Each row has a class, written after it.
[-177 -175  655 -180    8  587 -430 -201  -68  465 -126   67  -17  295
   33 -430   22   12 -509  277   71 -115  697 -161   47  249   83 -219
 -114 -461  269  899  298  232]  (157)
[ -68  -62  732 -164  -61  669 -456  -85  -65  489   44  -60  -69  145
   77 -458    2  130 -527  208   89 -100  797 -313  129  257  -56  -81
 -130 -533  271  601  380  120]  (108)
[-115   20  203   58 -137   39   -2   28 -575   43 -334  220  102 -219
   98  102  -17 -147   57 -108   92  123  -24 -126   -7   70   20 -134
  -37  102 -195  195 -221  163]  (17)
[ -91   71  625  498  264  484  -18  134  563 -122  496  -44 -199  171
 -489 -496   36  362 -166 -251 -274 -521 -114  397 -101   33  298 -196
 -334 -533  267 -249  125 -358]  (153)
[-150 -324  486 -113  -58  669 -576 -284  -52  469 -110   -5 -167  350
  130 -454  -19  169 -403  280   57 -106  629 -332   25  151   41 -139
 -117 -314  289  782  405  201]  (147)
[-160 -163  661  -46  -17  665 -463 -170  -88  447  -39  -23   -2  222
  112 -439   35  133 -489  206   69  -89  679 -354   71  228   24 -142
 -107 -435  309  639  421  167]  (17)
[-151 -201  508 -244 -125  528 -585 -345 -167  427 -154  -82  -79  381
  144 -517  -37   92 -411  255   65  -86  664 -313  -30  197   30 -230
  -15 -307  247  821  454  319]  (9)
[ 311    7  414   68  -41   89    5  466  -96  190   68  -62 -296 -405
 -568 -289   68 -210   25   -9  -63  -62  225  360  575   -5  -34  242
   67 -341  122  235 -573 -449]  (153)
[ 141  488 -176  531  280    4  198  361  157  262  161  104  381 -311
  169  139   21  150 -407  -91   88   55  176 -112  -67   -4  -32  451
  251 -100  530 -235 -505   15]  (13)
[-189 -161  619 -159  -60  590 -514 -269 -120  430 -177   48  -60  295
  132 -336   16   88 -507  225  128  -33  689 -232  -28  222   26 -245
    6 -422  213  729  473  239]  (86)
[-112  -10  483  568  248  254  -81  133  511 -108  442 -191 -221  166
 -338 -431  -36  377 -156 -220 -393 -418 -192  239  -69  -33  379 -176
 -315 -412  168 -379  103 -333]  (13)
[ 349  117  454   29  -38  -53   91  482 -202  131   73  -28 -316 -452
 -513 -230   82 -144   52  -19  -30  -19  143  303  581  -44    6  175
   98 -337  -23  165 -655 -429]  (13)
[ -60 -115  179  -31 -222   63 -158  -73 -567   27 -350  199  -67  -59
  -37   87  -52  -93  124  -11  140   99   81  -76   36  138   13 -128
 -103  151 -229  451 -295  257]  (200)
[-171 -130  714 -167  -50  532 -443 -236 -154  443 -166   49  -25  270
   83 -402   22   59 -505  261   90  -34  665 -202  -30  210  100 -243
  -98 -384  206  847  336  267]  (157)
[-104 -114  677  -94  -55  476 -395 -212 -131  446 -134  -72  -19  201
   34 -382  -27   18 -483  185   73  -45  745 -152    0  247   17 -119
 -131 -403  248  713  221  172]  (86)
[  81  461 -292  667  156   38  252  345  137  180  196   25  543 -408
  181  218  -29  119 -320 -131  -46  107   50 -156 -143  -29   78  517
  221  -12  423 -403 -505  -31]  (158)
[  -7  -78  183 -106 -220   59  -78   77 -584   63 -345  102  -93  -95
  -32   18  -34 -193   63  -50  110   58  202  -78  123  196  -42   21
  -29   81  -87  346 -351  246]  (86)
[ 412  210  460   94 -133    9   23  398 -104  166  164 -132 -207 -441
 -525 -413   46 -170   10  -16  -74  -92  140  417  555  -49 -106  182
   77 -343   98   89 -576 -479]  (153)
[-107   86  583  517  303  391   15  261  489 -170  511 -152 -112   57
 -305 -382   13  294 -152 -310 -377 -421  -94  243  -56  -16  343 -176
 -392 -505  190 -365  172 -425]  (198)
[ 154  321 -325  520  202  140  166  520  387  181  222   34  353 -324
  -13  208  -48  127 -346  -67   76   67  254    9  -10   61 -120  706
   96  -20  484 -347 -460    3]  (153)
[-145 -122  458 -265  -51  547 -471 -275  -91  457  -72  -55  -61  422
  107 -489  -20   39 -422  246   71 -105  720 -229   51  202   58 -202
  -46 -302  253  834  356  298]  (147)
[ 349  242  442   30   38   46  207  543   39  150  245  -94 -172 -473
 -614 -273   62 -196  -73  -99  -65  -49  301  441  531  -54 -109  219
   14 -418   87   43 -579 -559]  (2)
[-167 -202  614  -81    0  534 -503 -199  -89  493 -130    3  -63  318
   87 -398   15   57 -454  174   76 -101  759 -236   31  227  110 -207
 -140 -398  260  835  311  179]  (198)
[ 349  115  486   96  -51   19  131  510 -132  124   88  -31 -241 -489
 -526 -252   82 -146  -10  -57  -41   -7  149  382  518  -78    7  181
  112 -346   14   92 -616 -501]  (2)
[ 527  229  448  158 -150  -23   61  459  -64  156  198 -269 -165 -521
 -546 -402  -27 -164  -67  -34  -82  -43  202  419  515  -29 -107  360
   55 -295  206  -44 -649 -494]  (86)
[ -55   99  677  440  185  445 -131  101  275 -189  458  -33 -212  207
 -387 -443   90  372 -220 -190 -300 -507  -76  257    1   60  329 -254
 -274 -594  135 -278  241 -317]  (157)
[  -7 -129    1  -92 -206   -2    9   77 -555   77 -318   91  -57 -133
  -46   43  -42 -236  127  -57   99   26  157  -80  150  171  -70   43
  -82  156 -127  332 -378  182]  (2)
[-141 -311  473 -185  -73  636 -510 -246  -81  457 -133  -39  -91  267
  158 -466   -2  104 -396  273   82  -49  622 -430   37  170  -61 -150
  -90 -298  340  759  449  251]  (17)
[ -86 -196  635  -91   37  678 -514 -133    2  532  -46 -130  -27  195
   81 -429  -34  118 -531  203   73  -89  815 -339   49  236 -111  -10
 -156 -433  453  682  399  164]  (9)
[-162  -45  215  -42 -180  -22  -54  -23 -601   70 -410  239   23 -102
  171   36  -19 -185   97  -18   70  105  -58  -88    6   46   13 -176
  -37   75 -211  296 -232  163]  (9)
[ -57  173  659  563  304  287   12  221  398 -134  525 -223  -84   21
 -370 -269   11  318 -215 -322 -319 -373   -1  246  -88    6  269  -87
 -265 -527  202 -514   84 -431]  (158)
[-158  -57  466  575  275  462   11   76  451 -157  377  -77 -172  164
 -358 -389   39  354 -130 -235 -268 -427 -281  292 -150  -26  319 -202
 -299 -370  206 -282  210 -339]  (144)
[ 115  419 -178  603  332   48  120  244  171  191  158  100  343 -200
   94  208   33  150 -338 -121   74    2  149  -70  -56   -7   44  476
  273  -66  542 -210 -496    5]  (147)
[ -63  -15  578  402  199  267  -54  143  406 -174  426 -224 -287  154
 -342 -517    5  372  -93 -205 -401 -439 -213  256  -20  -23  341 -291
 -262 -452  107 -291  124 -321]  (13)
[-171 -111  513 -162  -32  565 -539 -287  -72  462  -43  -19   -1  310
   93 -413    9   86 -490  212   99  -95  766 -185  -42  243    4 -246
  -44 -378  274  819  362  229]  (153)
[ 480  213  366   47  -40   -1  174  474  -23  159  202 -189 -220 -441
 -616 -461  -10 -185    8  -33  -14 -106  217  518  551  -33 -130  251
   41 -248  176   98 -621 -470]  (13)
[-164  -19  486 -190  -58  578 -495 -171 -147  384  -54  -17    0  224
   81 -348   -9  111 -490  160  112  -20  715 -280  -66  207    0 -231
   58 -363  229  665  472  258]  (17)
[-119 -107  506  442  151  346  -51  197  436 -192  406 -156 -249  195
 -348 -503    8  329 -105 -213 -407 -443 -253  270    5  -18  411 -266
 -303 -457   59 -268   70 -306]  (2)
[ -49 -178  114  -67 -180   90  -37  109 -506  -44 -361  210 -106 -137
  -27   64  -75 -180  237  -70   83   39   53  -39  109  105   66  -76
 -161  176 -241  409 -338  206]  (198)
[ -61   91  489  543  273  369  -47  153  426 -166  527 -251  -22   99
 -273 -385  -14  388 -223 -295 -353 -427  -96  205 -154   16  296 -123
 -339 -486  199 -440  145 -362]  (9)
[  97  422 -245  611  147    7  258  356  125  160  188   94  510 -341
  138  202   28  110 -319 -110   41   71   23  -79  -69    2  113  515
  214  -81  297 -369 -539  -47]  (158)
[ 203  484 -299  770  199  -99  137  275  154  261  196  -73  469 -210
   75  250  -38  141 -400  -99   43   57  254 -123  -45   77   68  666
  245    9  555 -411 -529   20]  (200)
[ -55  -28  198  126 -128   83 -177  -94 -577  169 -234   17  122 -191
  -22   21  -28 -182   18  -89   16   70  228 -234  102  187   -5    8
 -102   92   75  410 -271  177]  (17)
[-244   20  619  580  300  531   81  138  544 -195  439  -47 -201  165
 -288 -487   -1  367 -140 -224 -310 -454 -258  307 -120  -28  352 -255
 -338 -480  203 -318  154 -353]  (108)
[  23  523 -165  632  192  120   92  312  161  261  186  103  391 -269
   91  148  -14  136 -442  -88   71  111  328  -98  -64   31  -38  575
  232 -107  513 -246 -423   14]  (108)
[ -36   -2   92  -85 -201   -6 -148  116 -567  110 -277  147  -63  -79
 -164  132  -41 -178   27  -97  118   62  278  -37  109  222  -42   24
  -32   28 -200  308 -299  178]  (200)
[ 136  377 -127  727  249  -13   74  218   56  233   70  114  415 -244
  127  237   26  180 -381 -107  127  106  159  -89 -127    9   42  482
  268  -15  524 -197 -530   19]  (200)
[ 147  435 -271  629  332   68  176  264  221  235  197   28  415 -250
  109  212   17  144 -379 -138  101   36  170  -71  -99   -5  -12  557
  231   -4  594 -273 -459  -32]  (147)
[ 100  443 -361  528  156   28  123  416  249  235  160   47  383 -270
    0  243  -49   93 -397  -70   61  143  293  -65  -45    2  -40  645
  283  -38  413 -312 -448   42]  (158)
[-247  -36  417 -211  -27  550 -454 -201 -155  392  -59    2   14  310
  116 -346   15   58 -489  154   94  -55  683 -247  -81  219   45 -230
   31 -349  171  685  461  269]  (144)
[ -49 -100  265  -38 -167  109  -62    5 -402   42 -304  205  -21 -153
  -26   74  -75 -140   76  -45  105   89   32  -15   34   93   31 -119
 -169   52 -174  354 -356  184]  (86)
[-155 -200  487 -239  -92  483 -523 -231 -231  398 -153   -6  -61  317
  125 -360   24   17 -460  282   83  -63  676 -246    8  253   70 -188
   -2 -325  224  794  433  279]  (157)
[-128  -30  578  475  183  340  -31  197  487 -190  404 -211 -221  146
 -323 -518  -22  349 -178 -179 -388 -397 -255  334  -87  -36  341 -219
 -311 -405   49 -367  126 -328]  (144)
[ -25   82  537  521  356  508   46  172  591 -120  566 -121 -130  143
 -490 -417   -1  335 -179 -310 -255 -543 -117  402  -34   23  283 -124
 -412 -517  236 -357  119 -438]  (147)
[-104  -41  680  536  270  402   35  153  491 -135  339  -66 -271  236
 -427 -486   10  325 -119 -190 -260 -441 -187  374  -46   -1  313 -192
 -309 -420  244 -266  107 -327]  (200)
[ -75 -279  433 -204  -62  587 -506 -205   30  429 -114   24 -120  236
  138 -333  -14  122 -366  257  128  -66  670 -391   24  177  -20  -65
 -126 -281  283  718  487  228]  (198)
[ 335  212  492  -52   58   53  192  517  -28   68  185  -16 -247 -360
 -526 -226   94 -187   29  -31  -17  -90  164  420  611  -32  -22  186
   70 -390   -8   52 -559 -464]  (147)
[ 413   90  698   17   39   90  119  559   85  155  107 -153 -233 -520
 -560 -356  -19 -131  -25  -22 -116  -38  154  400  526  -87  -82  173
  -38 -419  118  134 -643 -467]  (9)
[ -86  -37  553  504  184  483  -37  102  440 -138  384  -25 -207  129
 -413 -451   46  352  -86 -201 -266 -465 -241  347  -59    4  316 -249
 -308 -473  167 -156   98 -333]  (153)
[ 139  438 -382  686   84  -10  230  333  157  164  176   84  504 -304
  124  235    5  155 -292  -73   45   96  -51 -103  -47   13  111  569
  236    8  333 -417 -486   -4]  (200)
[ 403   93  614  100   28   42  158  535   85  207  113 -202 -232 -489
 -482 -332   28 -194  -37  -19  -76    3  204  374  553  -86  -47  216
  -59 -309  151  105 -483 -535]  (198)
[-121 -383  452 -260  -89  639 -537 -198  -57  476 -203  -18 -135  378
  212 -468  -14  144 -420  321   97  -78  634 -402   45  167    1 -123
  -32 -345  253  733  501  287]  (9)
[ 361  184  503   31   14   20  137  467  -77   73  205 -135 -175 -441
 -547 -242   88 -145  -11  -68  -34    6  221  315  524  -48  -54  203
   37 -343   37   15 -493 -482]  (17)
[-103  -25  533 -271  -63  554 -451 -125  -77  446  -72   12  -55  256
  102 -390   19   56 -468  194  178  -52  784 -241   29  229  -27 -173
  -18 -363  246  770  419  245]  (198)
[  -4  -51   44  -60 -258   10 -150   -4 -658   59 -338  172  -66  -73
  -71   61  -12 -153   74  -32  158   40  153  -58   99  225  -64   -7
   -1  126 -190  380 -281  227]  (200)
[ -37   28  137   52 -180  -49 -163  -87 -653  238 -238   87   97 -133
   -1   23  -35 -209   51  -93   49   41  251 -190  155  179   39   -5
  -93   73  -50  374 -325  176]  (13)
[-125 -259  512 -173  -80  625 -461 -153  -10  402  -56   -8 -138  264
  111 -471   24  153 -422  299   89 -102  586 -290   45  191  -42  -73
  -91 -334  261  640  378  186]  (144)
[  72  479 -409  668  155   -3  255  393  104  203  149  165  552 -349
  208  315   12  127 -390 -174   48   76   48 -130 -119   -5  110  507
  261  -71  300 -477 -456  -25]  (2)
[ -45   11  545  426  196  484  -93  166  340 -219  472  -69 -202  204
 -381 -453   17  385 -137 -249 -311 -535 -128  250  -18   47  305 -227
 -340 -499   96 -341  158 -277]  (144)
[ 132  425 -371  555  198    6  129  427  247  208  133  128  320 -277
    7  243  -42  179 -358  -70   84  104  199  -24  -64    8   16  578
  281    8  444 -280 -478   80]  (13)
[ 373  275  486   72   52  -60  193  542    6  137  203 -185 -138 -437
 -524 -289   59 -181 -112  -77  -55  -53  211  437  513  -25  -78  270
   40 -402   60  -65 -586 -532]  (9)
[ 368  132  738  102  122   51  248  558  110  190   92  -87 -224 -492
 -529 -246    7 -188  -13  -46  -58  -35  101  487  556 -114   14  180
  -18 -375   71    1 -608 -545]  (147)
[ -81 -167  782  -80 -118  683 -524 -185  -75  477  -51  -94  -73  205
   73 -524   19  136 -547  250   83  -69  786 -283  107  257  -56  -42
 -146 -478  314  662  415  153]  (86)
[ 371  147  551  -10  -18   12  193  596   73   69  163  -75 -265 -456
 -587 -182   41 -164   -9  -27  -62   22  216  406  555  -40  -74  306
  -36 -385   13  -57 -620 -475]  (86)
[ 427  206  360  114  -64   69  141  446  -29  107  237 -107 -163 -471
 -616 -409   29 -170   14  -77  -76 -110  177  443  547  -69  -74  237
   44 -319  146  101 -654 -501]  (2)
[ -96  141  573  546  356  390   72  249  532 -214  578 -159 -106  106
 -315 -355   12  354 -178 -283 -345 -465 -136  332  -36   -9  304 -114
 -342 -506  164 -528   82 -441]  (147)
[ -97  157  645  611  360  385    9  190  451 -127  517 -165  -41   43
 -347 -393   49  309 -260 -305 -321 -425 -112  246  -66   20  293 -149
 -264 -550  318 -422  180 -414]  (17)
[-171  -97  382 -240  -80  532 -489 -201 -136  408  -65  -58   -5  302
   88 -381  -16   27 -505  226   65  -49  767 -246  -44  247   -2 -136
  -29 -289  255  706  464  274]  (157)
[-132   31  507  582  284  483   -5   86  526  -84  442  -74 -152  137
 -418 -377   27  341 -150 -265 -286 -461 -145  337 -138    0  294 -210
 -316 -468  287 -273  193 -386]  (153)
